Facts:
bamis {π=legrok, σ=e, τ=rilom}
bamus {π=nostumam, σ=f, τ=februs}
banu {π=pulogum, σ=e, Ξ=boskor, τ=rilom}
batok {π=gufofim, σ=c, τ=naklaplar}
befar {σ=d, Ξ=klisin, τ=fabran}
beklum {π=giva, σ=f, τ=brekun}
boskor {π=pletum, σ=d, τ=drolor}
brekle {σ=e, τ=sodra}
bremunel {π=zestu, σ=c, τ=brubro}
brigo {π=niklis, σ=c, τ=pubu}
brodel {π=lugriflar, σ=e, τ=bapan}
buzok {π=flodrulil, σ=e, Ξ=grudir, τ=zagres}
dadan {π=raplel, σ=d, Ξ=mitik, τ=brubro}
davel {π=fima, σ=a, Ξ=giva, τ=feko}
detoni {π=beklum, σ=e, τ=brekun}
dodek {π=floflak, σ=a, τ=fabran}
doplom {π=guzur, σ=d, Ξ=tidra, τ=niriplem}
drebrus {π=rofak, σ=f, τ=distur}
drefluk {π=bamus, σ=b, Ξ=dritegon, τ=februs}
dreplos {π=gusti, σ=b, Ξ=tanem, τ=naklaplar}
dritan {π=kogen, σ=f, Ξ=floflak, τ=manun}
dritegon {π=zage, σ=b, Ξ=kugim, τ=gobra}
drogrur {π=gromek, σ=d, Ξ=plakor, τ=sidu}
drolor {Ξ=zeklum}
drozi {π=midus, σ=c, τ=zuli}
drudo {π=meflam, σ=f, τ=floflar}
drutrek {π=plubu, σ=d, τ=gona}
fabran {Ξ=trenam}
februs {Ξ=rofak}
fegros {π=vusibrok, σ=c, τ=fliba}
fibul {π=midu, σ=c, Ξ=niklis, τ=galoto}
fima {π=kliklu, σ=a, Ξ=skurumok, τ=feko}
flatrel {σ=c, τ=losa}
flefor {π=trirur, σ=c, Ξ=triza, τ=rubos}
flestum {π=drudo, σ=f, Ξ=skiklaskol, τ=floflar}
fleta {σ=f, τ=naklaplar}
flikurul {π=rapabrer, σ=d, τ=floflar}
flodrulil {π=vebrem, σ=d, τ=zagres}
floflak {π=befar, σ=d, Ξ=galoto, τ=fabran}
floflar {Ξ=niro}
flonuk {σ=b, Ξ=bobre, τ=farigruk}
flotu {σ=c, Ξ=kubel, τ=gedre}
folen {π=buzok, σ=e, Ξ=kogen, τ=zagres}
funek {π=gefi, σ=a, Ξ=kliklu, τ=feko}
galoto {Ξ=seri}
gedre {Ξ=beklum}
gefi {σ=a, Ξ=buzok, τ=feko}
gito {σ=f, Ξ=brubro, τ=kekluplar}
giva {π=vigron, σ=f, Ξ=doplom, τ=brekun}
gobra {Ξ=traplak}
gona {Ξ=renos}
gorek {π=klisin, σ=d, Ξ=drutrek, τ=kalok}
greflom {π=seri, σ=c, Ξ=kalok, τ=rubos}
gromek {σ=a, Ξ=drefluk, τ=sidu}
grudir {π=tromegrul, σ=d, Ξ=midus, τ=vetus}
gufofim {π=rono, σ=c, τ=naklaplar}
gusti {π=batok, σ=d, Ξ=tivar, τ=naklaplar}
guzur {π=saflin, σ=b, Ξ=brigo, τ=niriplem}
kagren {π=flotu, σ=b, Ξ=drolor, τ=gedre}
kedem {σ=f, Ξ=midal, τ=vodrater}
kekluplar {Ξ=vodrater}
keple {π=tanem, σ=e, Ξ=fleta, τ=pubu}
klabak {π=plugi, σ=d, Ξ=midu, τ=bobre}
kliklu {π=traplak, σ=b, τ=feko}
klisin {π=zoklik, σ=b, Ξ=makle, τ=kalok}
kogen {π=loposas, σ=d, Ξ=vitros, τ=manun}
kopli {σ=d, Ξ=brekle, τ=makle}
kubel {π=ziplim, σ=b, τ=pubu}
kugim {π=plikun, σ=e, Ξ=plikun, τ=vetus}
legrok {σ=a, Ξ=funek, τ=rilom}
liflom {σ=b, τ=tristeskom}
loposas {σ=f, Ξ=podo, τ=manun}
lugriflar {π=skanok, σ=b, Ξ=nostumam, τ=bapan}
luskimor {π=niro, σ=d, Ξ=trerufil, τ=gobra}
makle {Ξ=flikurul}
manun {Ξ=zuli}
meflam {σ=f, τ=floflar}
midal {π=plakor, σ=f, τ=brekun}
midu {σ=c, Ξ=drogrur, τ=galoto}
midus {σ=c, Ξ=pevi, τ=zuli}
mitik {Ξ=batok}
modak {σ=b, Ξ=gona, τ=tiflutuk}
mutas {π=pevi, σ=b, Ξ=fabran, τ=tiflutuk}
muvim {Ξ=kedem}
naklaplar {Ξ=luskimor}
niklis {π=kubel, σ=a, Ξ=legrok, τ=pubu}
nimosun {σ=c, Ξ=klabak, τ=rubos}
niriplem {Ξ=liflom}
niro {π=dritegon, σ=f, Ξ=fegros, τ=gobra}
nistil {π=plavoges, σ=a, Ξ=dritan, τ=mitik}
nostumam {σ=e, Ξ=plikli, τ=februs}
peskun {π=drozi, σ=d, Ξ=rono, τ=zuli}
petrim {σ=b, τ=vetus}
pevi {π=modak, σ=b, Ξ=zoklik, τ=tiflutuk}
plakor {π=detoni, σ=b, Ξ=skigun, τ=brekun}
plavoges {σ=b, Ξ=fibul, τ=mitik}
pletum {σ=d, Ξ=greflom, τ=drolor}
plikli {π=brodel, σ=b, τ=bapan}
plikun {π=grudir, σ=a, τ=vetus}
ploskogre {π=petrim, σ=b, Ξ=meflam, τ=vetus}
plubu {σ=a, τ=gona}
plugi {σ=b, Ξ=pubu, τ=bobre}
podo {σ=d, Ξ=losa, τ=brubro}
pubu {Ξ=zestu}
pudas {σ=e, τ=fliba}
pulogum {π=triskal, σ=c, Ξ=kagren, τ=rilom}
rapabrer {π=flestum, σ=a, Ξ=dodek, τ=floflar}
raplel {π=podo, σ=c, τ=brubro}
renos {π=kedem, σ=a, Ξ=stubrum, τ=vodrater}
rofak {π=skebras, σ=f, τ=distur}
rono {π=fleta, σ=c, Ξ=dadan, τ=naklaplar}
saflin {σ=a, τ=niriplem}
seri {π=nimosun, σ=b, τ=rubos}
skalor {π=dodek, σ=d, Ξ=davel, τ=fabran}
skanok {σ=d, Ξ=trirur, τ=bapan}
skebras {σ=e, Ξ=drudo, τ=distur}
skigun {π=boskor, σ=b, Ξ=zagres, τ=drolor}
skiklaskol {π=flatrel, σ=a, Ξ=gusti, τ=losa}
skurumok {π=drefluk, σ=e, Ξ=rilom, τ=februs}
stodok {π=bremunel, σ=b, Ξ=muvim, τ=brubro}
stubrum {π=kopli, σ=e, Ξ=gefi, τ=makle}
stuflok {π=skiklaskol, σ=b, τ=losa}
tanem {σ=a, τ=pubu}
tatak {π=gito, σ=a, τ=kekluplar}
tidra {π=fibul, σ=a, Ξ=folen, τ=galoto}
tivar {σ=d, Ξ=fliba, τ=zagres}
traplak {π=funek, σ=b, τ=feko}
trenam {π=drutrek, σ=c, Ξ=brodel, τ=gona}
trerufil {π=tidra, σ=c, τ=galoto}
trirur {π=greflom, σ=b, Ξ=pudas, τ=rubos}
triskal {π=bamis, σ=c, Ξ=detoni, τ=rilom}
triza {π=tivar, σ=e, Ξ=bamis, τ=zagres}
tromegrul {π=ploskogre, σ=b, τ=vetus}
trumam {π=banu, σ=c, τ=rilom}
vebrem {π=triza, σ=e, τ=zagres}
vigron {σ=a, Ξ=ploskogre, τ=brekun}
vitros {π=nistil, σ=b, τ=mitik}
vodrater {Ξ=skalor}
voti {π=peskun, σ=c, Ξ=plubu, τ=zuli}
vusibrok {π=pudas, σ=e, Ξ=voti, τ=fliba}
vuzus {π=flefor, σ=b, τ=rubos}
zage {σ=f, τ=gobra}
zagres {Ξ=plavoges}
zefinu {π=mutas, σ=b, τ=tiflutuk}
zeklum {π=stubrum, σ=f, Ξ=nistil, τ=makle}
zestu {π=dadan, σ=c, Ξ=trumam, τ=brubro}
ziplim {π=keple, σ=a, τ=pubu}
zoklik {σ=a, Ξ=sidu, τ=kalok}
zuli {Ξ=naklaplar}

Known rows:
[-24  18  -5 -15   2   3   2   8 -28  32 -16   2  15  47  17  18   1  24
  13 -36   2 -14 -20  21  -3  18 -20  -1  -1 -10  -2 -21 -14  -3  10  -8
  11 -39] : vigron
[ -3  10   0   1  -4   0  -8 -11  13   7   7  -8  -3  -9   9  -2  -8 -15
   5  50  -8  17  -9 -15   4  -2  -1  -1   2 -11 -10  16   9 -18  21  -5
  -4  23] : losa
[ 10  -9  13 -16  -8   2  -2 -19   1 -17  17   5  -7  -7 -27  -5  -7   2
  -9  13 -19  -5  -1 -17   9  20   3   0  13  -5  -3  24  19 -28  24   4
   3 -20] : vitros
[  8 -14  13  -9  14  -4   9 -21   0 -19  22  29  -3  -5 -28   1   7  -7
  -9   3  -6 -33  -5 -13  10  26   5  -1  10  -2  -1  16 -10 -11  34  -5
  12 -18] : stuflok
[ -5  11   0  10   2  -3  -5  -9  10  13   4  -8  -1 -12  10  -6  -6 -11
   5  47  -6  13 -10 -10   3  -2   3  -2   6 -12 -17  14   7 -16  23  -4
  -2  17] : brekun
[  6   0  -6   2  20   0  15   4   2 -51   6  22  -7 -12  -8   5   1   0
  -5  -3  -8  -4   8  -7   6  -2  -1   2 -14   5   4  17 -14   8   3  -7
   3  16] : fegros
[ 12 -15   7  14  -1  -7  -1  -4   8   5   2 -10  -5 -13  -7 -10  11  -7
  -7  -7  10  -5  12   8  -3  -7  15   0   6  11   6 -11   4  19 -10   1
  -2   6] : vusibrok
[ -1   0  -1  15   6   1  -6  -8  16  26   2   6   0 -10  13  -5   5 -15
   0  28   3  11  -9 -10   1  -7   4  -1   7  -6 -18   9   4 -10  10 -10
   1  12] : pubu
[ 23 -22  14   3   1  -1  -6 -14   0  14  13  11  -6 -16 -34  -1  15  -4
 -13 -14  11 -29   4   0  -2  27  16   0  25  -3  -4  -3   9 -12  -7   6
   6 -11] : stodok
[ 14 -19  17  -4   2   1   0 -13  -1  -1  19  19  -1 -10 -31  -5   3  -3
 -12   0  -1 -20  -2 -10   6  15  12  -1  19   0  -4   9  10 -17  17   8
   5 -25] : kagren
[  3   1  -7  14   4  -1   0  17   7 -25  -7  -8  -7 -16   8  -5   3  -4
  -4   2  -1  24  10  -2  -1 -31   0   3 -20  10  11   6   2  20 -20   2
  -8  18] : kogen
[ -7   5  -5 -12  -7  14  -2  12 -25  19 -15  19  11  21   8  10  -4  27
   1 -41  -4   2  -7   7   0  12  -8  -1   9 -11  -9 -16   0 -20 -18   4
   7 -34] : ziplim
[ -9   1 -16 -17 -27   5  -6  16 -11  34 -20 -25   5  40  26  13  -5  21
  11 -55   3  19  11  20 -15  -3 -14   2  -9   5  22 -37   4  14 -30  -5
  -1 -19] : fleta
[-15   2  17 -16 -19  -6 -10 -16  -3  45   2 -27   2  34   4  -6  -3   7
   8   2 -10 -16 -15   4   5  14 -12  -6   7  -3   8   1  18  -6  27  -4
   1 -32] : ploskogre
[-30   2  -1   0 -12 -14   6  -3   8  48 -17 -39  11  33  27  -4  10   4
  15 -30   6 -12  -9  20  -7  -6 -35  -1 -12  -3  -1 -24 -15  22 -46   8
  -9  -8] : nimosun
[ -8  12   0 -29 -28  20  -3  11 -21  28 -20  33  15  42  10  12 -24  20
  10 -21   6 -15  -4  25  -7  17  -4 -11   8  -4   0 -24 -13  -5  -3   9
   0   4] : funek
[ -9   7  -7  -4  13  -2  11  12 -21 -24  -7   9   9   5   1   8  -4  23
   4 -46   1 -25   7   1   4   2  -5   3  -9   4   1  -6 -17  13  -6  -4
   9 -15] : loposas

Rows:
No name comes twice in this set of rows, the named rows included.
[  5   7  -1 -13 -12  22   5   7 -17  -9 -15  60  12   3  -6   2 -20  25
  -4 -27   1 -18   5   7   3  22  13 -10  15  -3 -20  -6 -12 -18 -15  11
   4  10] => niklis
[-20  20  -2 -30 -16  16   2   8 -22  24 -19  29  16  55  17  17 -21  20
  17 -20   5 -29 -11  30  -6  25 -13 -11  -4  -1   5 -23 -28   3  17  -7
   6   0] => legrok
[-18  -4  13 -19  -5  -7  -3 -16  -1  51   3 -21   2  52  10   9   9  -7
  10  -8  -3 -27 -22  12   1  21 -22  -5   0  -1  21  -7  -6   9  38 -19
  10 -34] => petrim
[-21  16 -10 -21   3   9  -1  10 -32  25 -10  -2   9  49  12  26  -2  22
  13 -30   1   1 -18  21  -3  14 -18   2  -5 -10   9 -22  -9  -7  20  -8
  10 -45] => gefi

Now the same things, written a new way:
Known rows:
[ -7 -17  -4   5 -17  -8   6 -11  -5  -9  -2   2 -14 -15] : zoklik
[ -4 -11   0  -2  -3 -12   5  -4  10   4  -2  -3  -7   1] : tidra
[ -3  -3   1  -2 -18   6   2  -4 -13 -24   8  10  -1  -5] : ziplim
[ -7   3  10 -11  -2 -12   1  -7   7   7   4  -2 -12   7] : gromek
[ -4  -8   2  -4  -2 -11   2  -5  10   4   1  -1  -7   4] : nistil
[  2  10  -2   1 -41   9  -1  10   8 -28   3   6 -19 -14] : tromegrul
[-12  -2  26 -11 -20  17   6 -30  32  -1 -23   4  14  21] : plakor
[ -9   8   8 -12 -22  -5  10  -4  25   8  -1   3 -15  -2] : guzur
[  7   6  18 -19 -17  -6  11  32  23  33 -19  25 -13   4] : stodok
[ -3  -9  12  -2  11 -11 -14  -6 -45 -26  21   0   2  12] : triskal
[ 11 -17   9   5  23  -4 -17  10 -52  -6 -12  26 -11   1] : dadan
[ 24  51 -47   3 -25  56  41 -42   6  25 -43  -2   4 -46] : beklum
[ -4  -5  -9  15  14   6  -4  -1   3   5  -2  -6   8 -10] : rilom
[-9 14  6  3  8  1 -4 -1 -5 12  6 -9  0 -9] : floflar
[-6  5 -1  8 13  3 -1 -2 -2  9  4 -7  4 -9] : pubu
[ -7   5  -1   9  13   3  -5   0  -2   9   2  -6   3 -12] : tiflutuk
[-10  16   6   3  10   1  -5   0  -6  13   8  -9  -2  -9] : manun

Rows:
No name comes twice in this set of rows, the named rows included.
[-10 -23   8  -2  17  -7  -6 -15 -44 -25  17  11  15  13] => gufofim
[-10 -10  -5   0 -38  -2  14  -8  12  -7  -3   6 -19 -24] => pevi
[ -2 -17  -3   1   4  -7   0  -5  14   0  -5   2  -2   6] => dodek
[ -2 -27   2  10   8 -15  -8   1 -44 -24  16   1   2  -1] => midus
[-11   1   1  -4 -31   4   7 -14  16 -10  -4  11 -19 -14] => dritegon
[-10  -8  -6  -2 -27   6   8 -15  19 -15  -6  10 -12 -12] => kubel
[ -6  -3  -7   1 -36  14   8   2   8 -27  -2  13  -2 -17] => traplak
[ -4 -15 -13  22   9   1   4   7  -1   8  -2  -9   7 -22] => sidu

The same things again, as new rows of numbers:
Known rows:
[ -9 -11  14   0  -8  -3   9  12  -8 -29   9  13 -20 -10] : rono
[-10 -16   4   5   2 -10  -4 -23  -4  -6   1  17  -5  -7] : pletum
[-6 -1 -1 -8  4 -1 -1 -6  3  5 -1 -5  3 11] : klisin
[-9 -9 -4  2  0 -4 -2  2  2 -1 -8  7 -9 -4] : distur
[-10  11   4   6  16   4  -7   4  -7   6  -8   8   9  11] : dreplos
[  1  -3 -19  -4  -4 -23 -16   4 -14  -9 -11   3  -9  -6] : zagres
[ -9  -6   0   4   1  -6  -6  -1   4  -3  -8  12 -12  -3] : gobra
[ 0 -2 -1  5 13  3 -2  8 -9 11 -9  2  9 13] : vuzus
[-10 -11  -2   2   0   0   0   1   6   0  -8  10 -11  -4] : vodrater
[  9   0   1   7  -6   1   4  -7   0  -6  13   3  -1 -15] : zage
[-10 -10  -5   2   0  -3  -3   1   3  -2  -8   8  -9  -4] : tiflutuk
[-19 -22 -13 -11   8  -4   4 -11  -7   3   0   6  -2   4] : boskor
[-5  4  5 -6  6 -3 -4 -9  5  4 -4  0 -1 13] : plugi
[-5  3  5 -5  6 -2 -5 -9  5  4 -3  1 -1 13] : mutas
[-16 -13  15   4 -11  -6   3   3  -9 -24   2   8  -8 -10] : gufofim
[-15  -6  -4   2   0  -2  -2   3   2  -3  -6   8  -9  -4] : naklaplar
[ 19  34  -3  -9 -10  14   2   7  18  18   6 -37  21  14] : dodek

Rows:
No name comes twice in this set of rows, the named rows included.
[ 27  40  10  14 -23  13   4   8  18   2  20 -26  15  -3] => ziplim
[ 2  4  8  2  3 -2 -4 -4  1 -2 -1  5 -2  4] => flonuk
[  2  -2   0   3  -5  -1  -1 -15   3   2   6  -2   5  -7] => bamus
[ -5  -4 -11 -10   3   2   4  -6   1  10   4  -7   6   6] => rofak
[ 11   5   6  -5  -8 -40  13  13 -26 -25   4  14 -37  -2] => nimosun
[ -3 -15  14  -3  -6  -5  10  11  -8 -26   5  11 -21  -8] => raplel
[  0  -4 -12   4  14   8   3   7 -10  15  -4  -1  13   6] => midal
[-25 -12  -9  -8  10  -4   0 -14  -5  -1   3  11  -3   6] => gusti
[  6  11 -10  -9   0   8   3  -4   8  14   7 -18  14   8] => brodel
[-10 -19  23   4  -6 -12  -2 -10  -1 -12 -10   8  -8   4] => pulogum
[  6   1 -10  -1 -11 -20 -21  -7 -13 -14   4  -9   7  -3] => plavoges
[  0 -17  21   8  -8 -11   0  -1  -6 -20  -4  11 -13  -4] => triskal
[  1   1  11   5  -5  -5  -5 -12   3  -3   1   1   2  -2] => lugriflar
[ -9  -6   5   5   3  -1  -7  -2   8  -1 -10  15 -13  -1] => kekluplar

